Here is a tiny trained network, its code and every weight. The questions are about switching its units off for an input and a class, where a switched-off unit gives its printed mean instead of its output.

import numpy as np


def w(rows, s, z=0):
    codes = np.array(rows[::2]) - 128.0
    scale = np.full(codes.shape[1], s)
    scale[-1] = z or s
    return codes * scale


def f(y):
    return np.maximum(y, 0)


def log_softmax(a):
    a = a - a.max(-1, keepdims=True)
    return a - np.log(np.exp(a).sum(-1, keepdims=True))


def net(x, mask):
    res = np.array(x, float).reshape(1, 4) / 4 @ E
    y = f(res @ A[0][:, :-1].T + A[0][:, -1])
    res = res + np.where(mask, y, B[0][:, -1]) @ B[0][:, :-1]
    return log_softmax(res[-1] @ U[:, :-1].T + U[:, -1])


A, B = {}, {}
E = w([
[66,149,187,34,109,52,184],'x0',
[170,115,138,102,5,117,116],'x1',
[165,199,195,104,116,204,189],'x2',
[50,173,116,179,59,100,92],'x3',
],0.011)
A[0] = w([
[168,127,154,126,183,222,182,172],'neuron 1',
[84,148,112,144,147,138,54,206],'neuron 2',
[101,124,127,157,154,113,152,95],'neuron 3',
[183,159,171,139,196,151,149,157],'neuron 4',
[64,135,142,127,119,100,111,152],'neuron 5',
[3,172,133,95,105,114,120,101],'neuron 6',
[118,155,108,191,91,140,102,131],'neuron 7',
[202,175,145,141,185,163,163,249],'neuron 8',
[64,137,126,123,162,100,128,209],'neuron 9',
[189,93,144,125,115,161,108,254],'neuron 10',
[147,178,182,112,100,111,156,243],'neuron 11',
[114,150,107,215,126,140,87,140],'neuron 12',
[82,158,105,148,125,102,89,227],'neuron 13',
[193,94,116,130,195,193,97,240],'neuron 14',
[206,31,147,112,194,114,52,191],'neuron 15',
[57,161,139,128,124,46,98,185],'neuron 16',
[173,146,144,139,86,125,115,199],'neuron 17',
[118,126,114,96,40,97,47,30],'neuron 18',
[120,185,227,117,56,109,194,180],'neuron 19',
],0.013,0.0034)
B[0] = w([
[82,194,176,61,119,146,132,237],'neuron 1',
[109,97,111,207,177,221,84,193],'neuron 2',
[68,172,100,109,182,132,107,155],'neuron 3',
[108,210,124,115,100,101,135,210],'neuron 4',
[99,128,58,106,151,55,128,179],'neuron 5',
[170,121,84,166,156,85,105,209],'neuron 6',
[133,124,146,132,135,187,136,192],'neuron 7',
[88,218,234,116,107,132,160,230],'neuron 8',
[104,137,83,96,127,50,75,190],'neuron 9',
[132,207,194,108,50,77,103,198],'neuron 10',
[128,160,94,141,43,81,85,208],'neuron 11',
[177,114,135,197,124,208,134,208],'neuron 12',
[115,126,116,129,196,153,121,194],'neuron 13',
[152,172,143,119,41,113,119,241],'neuron 14',
[185,102,154,168,2,16,138,232],'neuron 15',
[50,73,29,121,155,41,114,213],'neuron 16',
[108,226,181,90,167,168,126,180],'neuron 17',
[15,187,183,66,133,109,97,201],'neuron 18',
[182,169,83,155,29,97,127,249],'neuron 19',
],0.0094,0.014)
U = w([
[94,85,92,144,249,120,125,26],'0',
[145,164,202,168,186,193,148,4],'1',
[206,116,113,175,106,103,125,179],'2',
[150,82,165,78,142,100,178,17],'3',
[111,203,174,58,139,112,139,247],'4',
],0.013,0.0018)

Each question gives the input, the list of numbers given to net, and the class t.
The units are the neurons (one row each of A and B). Each row of codes is followed by its name. A weight is (code - 128) times the scale printed after its matrix; where a second scale follows, it is the last column's (A, B and U).
mask holds one flag per neuron, in row order. A switched-off neuron (its flag False) gives its mean, the last column of its row in B, instead of its output. The means were averaged over made-up inputs and are rounded, as every weight is.
A unit's drop is (log p(t) with every unit on - log p(t) with that unit switched off) / (log p(t) with every unit on - log p(t) with every unit switched off).
The circuit of an input: a set's keep is (log p(t) with only the set's units on - log p(t) with every unit switched off) / (log p(t) with every unit on - log p(t) with every unit switched off). Starting from the 12 units with the biggest drops (on a tie, the unit counted first), units are removed one at a time, each time the one whose removal leaves the highest keep (on an exact tie, the one counted first), for as long as the keep stays at least 0.8.
units of the circuit, in order: the units of the circuit, biggest drop first
top k neurons: the k neurons with the biggest drops, biggest first
drop when u is switched off: that unit's drop, to one decimal
input [7,7,5,2], class 2: top neuron => [neuron 19]
input [3,2,-1,-2], class 2: units of the circuit, in order => [neuron 1; neuron 8]
input [3,3,-1,-4], class 2: top 4 neurons => [neuron 1; neuron 8; neuron 18; neuron 4]
input [-8,-7,-3,-8], class 4: top 2 neurons => [neuron 1; neuron 8]
input [0,-3,-7,-2], class 2: top 2 neurons => [neuron 15; neuron 18]
input [-7,8,-7,3], class 1: top 2 neurons => [neuron 12; neuron 18]
input [-8,8,-1,-4], class 4: top 2 neurons => [neuron 17; neuron 10]
input [3,5,8,4], class 2: top 2 neurons => [neuron 19; neuron 1]
input [7,5,-3,8], class 0: top 2 neurons => [neuron 16; neuron 6]
input [6,-5,5,7], class 2: drop when neuron 19 is switched off => 0.5
input [5,-2,4,7], class 2: drop when neuron 2 is switched off => 0.0
input [-7,-1,-3,4], class 1: drop when neuron 19 is switched off => 0.1
